Below are the code and all the weights of a small trained network. Each question names an input and a class and asks about switching units off, where a switched-off unit gives its printed mean instead of its output.

import numpy as np


def w(rows, s, z=0):
    codes = np.array(rows[::2]) - 128.0
    scale = np.full(codes.shape[1], s)
    scale[-1] = z or s
    return codes * scale


def f(y):
    return np.maximum(y, 0)


def log_softmax(a):
    a = a - a.max(-1, keepdims=True)
    return a - np.log(np.exp(a).sum(-1, keepdims=True))


def net(x, mask):
    res = np.array(x, float).reshape(1, 7) / 4 @ E
    y = f(res @ A[0][:, :-1].T + A[0][:, -1])
    res = res + np.where(mask, y, B[0][:, -1]) @ B[0][:, :-1]
    return log_softmax(res[-1] @ U[:, :-1].T + U[:, -1])


A, B = {}, {}
E = w([
[70,114,211,53,140,111,137,156],'x0',
[34,134,93,174,201,152,147,71],'x1',
[72,102,74,96,130,162,100,216],'x2',
[86,146,92,113,89,142,210,82],'x3',
[141,65,120,81,153,153,136,112],'x4',
[127,154,96,113,163,11,129,169],'x5',
[124,162,110,165,128,166,144,155],'x6',
],0.012)
A[0] = w([
[108,154,147,175,79,169,125,130,138],'N1',
[167,170,75,172,128,119,135,169,213],'N2',
[159,146,156,177,141,183,119,65,150],'N3',
[140,166,124,245,122,152,104,99,196],'N4',
[187,120,142,181,90,177,172,102,252],'N5',
[68,122,151,63,97,81,93,188,238],'N6',
[191,127,95,118,107,111,95,177,205],'N7',
[70,179,78,134,79,37,163,110,233],'N8',
[103,138,132,121,180,66,142,126,207],'N9',
[93,65,117,125,153,171,147,127,102],'N10',
[104,198,135,177,114,167,191,118,165],'N11',
[130,83,171,138,105,84,162,90,125],'N12',
[163,69,178,93,129,105,138,83,108],'N13',
[146,70,170,90,143,164,170,100,218],'N14',
[185,154,59,167,108,71,132,131,155],'N15',
[125,139,200,72,70,162,156,107,144],'N16',
[133,133,144,231,159,108,118,72,236],'N17',
],0.012,0.0029)
B[0] = w([
[42,143,165,152,144,53,144,152,188],'N1',
[131,129,59,131,145,93,167,94,217],'N2',
[83,115,200,138,102,119,111,61,215],'N3',
[102,148,116,146,170,105,81,83,237],'N4',
[74,181,102,86,61,71,76,51,233],'N5',
[161,55,147,150,182,128,212,254,247],'N6',
[155,164,114,122,78,49,129,200,230],'N7',
[178,108,100,108,195,177,205,104,230],'N8',
[145,104,145,152,174,187,134,136,197],'N9',
[45,133,108,85,97,177,127,160,211],'N10',
[58,219,129,179,143,188,147,70,208],'N11',
[177,111,177,103,117,181,166,114,182],'N12',
[164,120,167,128,82,96,103,106,202],'N13',
[118,123,170,42,78,167,88,151,219],'N14',
[169,123,59,144,121,85,183,51,229],'N15',
[140,186,227,93,85,104,148,155,215],'N16',
[113,79,160,147,222,82,98,47,223],'N17',
],0.0094,0.012)
U = w([
[120,44,158,151,197,108,64,67,143],'0',
[31,189,140,166,136,105,107,54,3],'1',
[132,87,160,162,150,85,167,253,94],'2',
[33,93,108,97,115,227,132,165,207],'3',
[145,148,189,60,62,126,124,84,176],'4',
[119,121,106,131,175,193,222,81,102],'5',
[177,162,63,152,114,1,151,103,152],'6',
],0.0099,0.0024)

Each question gives the input, the list of numbers given to net, and the class t.
The units are the neurons (one row each of A and B). Each row of codes is followed by its name. A weight is (code - 128) times the scale printed after its matrix; where a second scale follows, it is the last column's (A, B and U).
mask holds one flag per neuron, in row order. A switched-off neuron (its flag False) gives its mean, the last column of its row in B, instead of its output. The means were averaged over made-up inputs and are rounded, as every weight is.
A unit's drop is (log p(t) with every unit on - log p(t) with that unit switched off) / (log p(t) with every unit on - log p(t) with every unit switched off).
The circuit of an input: a set's keep is (log p(t) with only the set's units on - log p(t) with every unit switched off) / (log p(t) with every unit on - log p(t) with every unit switched off). Starting from the 12 units with the biggest drops (on a tie, the unit counted first), units are removed one at a time, each time the one whose removal leaves the highest keep (on an exact tie, the one counted first), for as long as the keep stays at least 0.8.
circuit, biggest first: the units of the circuit, biggest drop first
unit that matters most: the unit with the biggest drop
top k neurons: the k neurons with the biggest drops, biggest first
drop when u is switched off: that unit's drop, to one decimal
input [-7,3,7,3,3,-3,-3], class 3: unit that matters most => N10
input [-7,4,-7,8,8,5,4], class 1: top 3 neurons => (N5, N6, N11)
input [-2,5,-6,5,-7,2,-6], class 5: top 3 neurons => (N8, N12, N9)
input [2,2,3,2,-1,-1,2], class 3: circuit, biggest first => (N15, N17)
input [0,3,-4,3,7,-7,0], class 4: top 2 neurons => (N14, N16)
input [-3,-4,-3,4,-5,1,8], class 1: top 2 neurons => (N11, N6)
input [-1,2,5,-8,-5,-4,0], class 2: top 3 neurons => (N5, N11, N15)
input [-2,7,6,1,1,3,5], class 5: top 3 neurons => (N8, N5, N14)
input [3,3,5,-3,2,-2,-4], class 3: top 2 neurons => (N10, N7)
input [-4,1,0,6,3,-1,-1], class 1: top 2 neurons => (N6, N5)
input [-2,3,-3,-5,6,5,7], class 0: top 2 neurons => (N17, N5)
input [-5,0,-5,-5,8,-2,5], class 1: top 2 neurons => (N5, N6)
input [-6,6,5,-2,8,2,0], class 3: top 3 neurons => (N10, N8, N15)
input [8,-3,-1,-6,-2,0,-7], class 2: circuit, biggest first => (N6)
input [1,3,8,-1,-8,8,8], class 5: top 2 neurons => (N8, N2)
input [3,-5,7,6,3,-2,-1], class 2: drop when N6 is switched off => 0.5
input [-3,2,-4,2,1,-5,-6], class 1: drop when N17 is switched off => 0.3
input [-6,6,-5,5,-2,4,-4], class 5: drop when N15 is switched off => 0.1
input [2,-1,0,-4,-6,7,-4], class 2: drop when N6 is switched off => 0.3
input [3,7,-6,5,1,2,0], class 5: circuit, biggest first => (N8)
